[147 136 122 107 128] Answer: 107
[ 98 142 109 117 156] Answer: 117
[131 149 149 113 141] Answer: 113
[120 114 133 150 107] Answer: 150
[112 154 106 157 138] Answer: 157
[149 139 116 133 118] Answer: 133
[150 140 129 126 131] Answer: 126
[116 105 139 103 135] Answer: 103
[138 132 124 147  98] Answer: 147
[125 129 132 133 106] Answer: 133
---
[[109 144 145 119 122 118 136 135 124]
 [151 112 109 130 113 111 153 130 124]
 [110 111 151 103 138 152 112 152 130]
 [137 113 143 114 141 119 147 126 123]
 [111 141 143 110 133 120 134 146 118]] >> 130

[[134 124 121 118 121 133 140 117 133]
 [103 146 108 121 151 145 139 145 109]
 [116 122 145 117 139 145 134 126 121]
 [107 139 112 111 148 147 145 139 111]
 [131 115 150 112 121 147 143 114 127]
 [142 130 135 139 113 116 119 127 152]
 [129 141 119 130 138 128 123 147 108]
 [144 118 131 127 117 123 129 118 139]
 [141 128 113 125 124 127 131 134 118]
 [119 122 144 109 132 149 142 125 130]
 [140 129 113 123 125 127 134 129 111]] >> 121

[[116 123 136 122 134 134 123 121 136 127]
 [128 108 111 140 110 152 146 144 126 110]
 [117 106 121 130 125 151 130 129 138 113]
 [123 132 134 119 134 127 123 122 136 130]
 [126 136 130 121 132 122 123 124 121 131]
 [118 114 132 126 130 138 124 125 133 126]
 [128 128 132 124 130 124 125 127 119 129]] >> 113

[[135 116 143 112 131 127 128 126 132]
 [126 132 127 124 111 149 127 130 106]
 [123 107 148 129 112 115 134 118 125]
 [134 110 107 123 134 136 142 127 131]
 [128 127 154 132 127 134 146 141 131]
 [120 144 112 129 143 146 117 126 122]] >> 125

[[128 125 132 126 104 103 152 107 144 155 131]
 [109 140 130 139 108 131 125 119 149 121 100]
 [144 137 102 146 100 119 140 137 145 100 128]
 [130 119 103 107 133 121 139 138 132 149 146]
 [129 157 108 109 156 128 110 127 120 152 129]
 [108 115 130 150 156 136 129 125 145 120 106]
 [137 132 112 126 149 144 116 127 115 137 108]
 [116  98 148 151 143 102 110 140 106 125 117]
 [108 101 156 155 140  99 142 139 111 106 106]
 [138 150 102 101 102 157 106 143 113 103 113]
 [120 139 118 118 131 149 117 116 111 122 152]
 [155  98 144 101 120  98 121 129 127 152 121]] >> 128
---
[142 121 110 147 106 109 110] --> 121

[[103 155 106 114 155 101 156]
 [133 146 136 121 143 132 145]
 [101 136  98 145 139 104 138]] --> 136

[151 122 110 124] --> 122

[132 148 132 154 121 151] --> 148

[119 149 114 120 154] --> 149

[145 147 141 117 106] --> 147
---
[[144 125 145 110 123 157]
 [138 123 135 143 131 124]] Answer: 157, 138

[130 101 119 133] Answer: 133, 130

[[127 128 116 123 124 140 135]
 [130 115 111 144 143 124 152]] Answer: 135, 130

[128 148 128 154] Answer: 154, 128

[106 141  99 137 146 112 114] Answer: 114, 106

[122 128 117 128 135 105] Answer: 105, 122

[154 109 137 148 140 131 128] Answer: 128, 154

[129 125 106 124 147 151 131] Answer: 131, 129
---
[[100 115 140 139 143 125 120 109 136 143]
 [121 114 133 128 128 148 134 129 140 111]
 [141 143 119 127 121 110 128 134 112 141]
 [126 138 130 123 147 114 109 112 129 142]
 [149 137 118 121 114 132 136 144 122 115]
 [131 119 125 133 108 141 148 146 126 115]
 [129 118 126 133 111 142 145 142 128 115]] => 118

[[123 126 120 146 129 136]
 [127 145 144 129 127 119]
 [126 126 120 150 128 134]
 [126 118 120 113 127 132]
 [126 145 144 130 127 119]
 [126 126 121 151 128 133]
 [126 117 119 115 127 133]] => 117

[[122 116 149 128 137 132 107]
 [148 146 130 127 118 120 153]
 [121 123 108 129 131 131 123]
 [121 122 111 128 132 132 121]
 [147 146 131 127 118 120 153]
 [125 119 153 128 134 130 111]] => 119

[[134 110 148 150 143 142 122]
 [109 123 125 125 136 117 124]
 [115 123 129 131 122 138 130]
 [119 126 128 129 124 136 133]
 [152 124 121 130 134 107 129]
 [152 122 120 129 135 108 131]] => 122

[[113 156 148 103 107 156 127]
 [132 112 118 144 138 119 126]
 [111 134 123 127 119 150 136]
 [137 134 124 119 125 118 135]
 [145 122 135 129 137 107 119]
 [148 114 129 136 143 100 119]] => 114

[[117 128 120 131 119 126 120 130 114 114]
 [150 121 138 121 139 120 140 138 142 120]
 [145 120 122 117 117 116 119 131 120 141]
 [102 127 120 134 118 140 117 118 117 135]
 [113 132 118 133 117 134 117 124 115 132]
 [136 117 138 122 140 121 138 133 141 140]] => 117

[[128 124 131 128 128 130 131 128 128 128 126 127 128 131 128]
 [120 130 127 126 124 130 128 125 128 128 129 131 136 117 128]
 [128 127 127 126 130 126 128 127 126 129 125 117 123 139 129]
 [133 127 129 129 130 130 127 126 127 127 132 130 125 115 126]
 [129 130 131 128 126 132 126 128 127 128 123 124 130 103 128]
 [137 129 131 126 128 130 129 126 130 128 127 125 128 152 129]
 [116 126 127 126 125 124 129 128 130 128 128 126 124 122 128]
 [132 128 129 128 124 130 127 124 127 124 128 122 131 110 130]
 [127 126 129 126 128 129 126 126 128 128 121 127 128 113 129]
 [124 128 127 124 124 125 129 126 126 127 131 127 132 123 129]] => 128

[[134 117 121 118 110 124 109 139 136 124 107 124]
 [135 113 137 103 131 109 124 132 150 116 121 142]
 [112 114 139 124 128 107 116 145 128 123 117 141]
 [119 109 120 118 109 122 123 115 151 126 113 133]
 [133 124 127 117 134 116 141 116 150 123 138 136]
 [120 122 143 109 105 124 116 141 129 138 138 118]
 [117 108 129 131 131 105 131 116 143 141 149 135]
 [111 124 141 106 110 121 148 119 141 139 140 122]] => 124

[[142 129 134 118 129 123]
 [111 135 119 153 133 110]
 [113 123 128 142 132 114]
 [154 148 107 135 108 111]
 [155 147 112 133 108 113]] => 147
---
Input: [155 119 111 135 149]
Output: 119

Input:
[[131 131 119 131 120 118]
 [134 127 137 103 124 145]
 [133 133 115 112 101 119]]
Output: 131

Input: [130 113 131 123 119 105 110]
Output: 113

Input: [141 124 138 100 111]
Output: 124

Input: [149 121 150 133 147 146 121]
Output: 121

Input: [119 119 143 111 120 132 150]
Output: 119

Input:
[[136 126 128 139 100 102 105]
 [122 120 129 137 114 110 132]]
Output: 126

Input:
[[146 129 144 108 148 126 121]
 [120 136 124 126 119 135 132]
 [133 137 138 114 151 116 138]]
Output: 129

Input: [130 151 134 123]
Output: 151

Input:
[[132 130 120 142]
 [153 102 116 155]]
Output: 130
---
[120 118 150 156 134] --> 118
[122 130 125 149 131 131 133] --> 130
[108 136 107 131 146 153 119] --> 136
[115 106 138 125 133] --> 106
[143 147 100 138] --> 147
[126 139 136 106] --> 139
[118 152 111 142 139] --> 152
---
117  144  151  107  138  131
116  127  109  129  135  105
117  147  157  104  140  134
Out: 116

128  123  128  133
128  123  101  134
128  123  118  134
Out: 128

150  141  125  118  117
112  118  141  121  140
117  129  126  137  136
Out: 112

116  117  124  113  144  130  140
135  143  138  129  126  131  157
137  139  135  130  123  128  149
Out: 135

140  122  120  132  120  128
151  119  101  131  133  111
107  141  137  120  153  118
Out: 151

132  103  138  121  131  133
118  133  116  106  145  149
129  110  136  122  132  133
Out: 118

109  131  125  126  135
117  127  134  133  114
125  127  118  121  151
Out: 117

138  129  114  137  131
121  150  148  104  119
119  137  139   99  129
Out: 121

149  120  142  123
123  132  123  130
114  126  121  130
Out: 123

128  127  127  128
128  155  155  128
128  112  112  128
Out: 128
---
[139 119 108 132 105] --> 108
[155 117 108 142 143] --> 108
[119 143 133 115 156] --> 133
[149 132 121 128 124] --> 121
[116 107 129 115 116] --> 129
[124 114 155 102 125] --> 155
[133 146 107 103 120] --> 107
---
[[118 121 131 126 113]
 [137 126 121 136 117]
 [120 114 119 116 106]] value 118, 106

[[133 100 135 138 108 131 118]
 [120 121 140 140 132 111 126]
 [135 132 116 118 113 134 143]] value 133, 143

[[115 122 127 124 129 121]
 [135 132 133 121 124 122]
 [107 128 131 129 124 141]] value 115, 141

[[132 131 142 140 129]
 [132 113 130 138 150]] value 132, 150

[138 154  99 108] value 138, 108

[132 125 106 120] value 132, 120

[[117 138 117 138 154 126]
 [113 140 141 145 138 138]
 [113 112 105 113 122 118]] value 117, 118
---
array([[127, 121, 128, 118, 128, 125],
       [127, 121, 124, 118, 135, 149],
       [127, 121, 122, 121, 137, 148]]) | 118

array([102, 138, 129, 131, 153, 122]) | 131

array([119, 111, 152,  99, 148, 121]) | 99

array([[130, 136, 127, 140, 124, 130],
       [111, 150, 139, 130, 130, 111]]) | 140

array([132, 128, 156, 157, 131, 106]) | 157

array([132, 124, 101, 130, 114, 139]) | 130

array([127, 110, 133, 153, 144, 109]) | 153

array([137, 115, 101, 127, 114, 147]) | 127

array([104, 139, 134, 136, 146, 120]) | 136

array([[154, 131, 125, 148, 147, 125],
       [128, 140, 130, 128, 125, 128],
       [141, 130, 127, 138, 138, 128]]) | 148
---
Q:
[[122 102 148 116 118]
 [100 126  99 133 104]
 [146 150 151 110 129]]
A: 146

Q:
[[107 113 146 144 113]
 [113 111 149 143 112]
 [109 111 146 145 114]]
A: 109

Q:
[[131 154 125 107 130]
 [145 136 109 134 146]
 [128 148 157 140 145]]
A: 128

Q:
[[117 134 151 156 121]
 [108 128 141 128 137]
 [122 131 135 134 142]]
A: 122

Q:
[[146 147 128 146 146]
 [150 150 128 150 150]
 [157 158 128 157 157]]
A: 157

Q:
[[143 131 119 143 141]
 [124 131 117 124 103]
 [138 138 119 138 128]]
A: 138
---
135	119	133	109	129	101	127 --> 127, 135
153	131	145	110 --> 110, 153
127	149	149	150	138 --> 138, 127
103	126	129	120	145 --> 145, 103
126	129	131	133	105 --> 105, 126
113	130	117	149	112	106	98 --> 98, 113
156	129	133	122 --> 122, 156
120	125	155	153 --> 153, 120
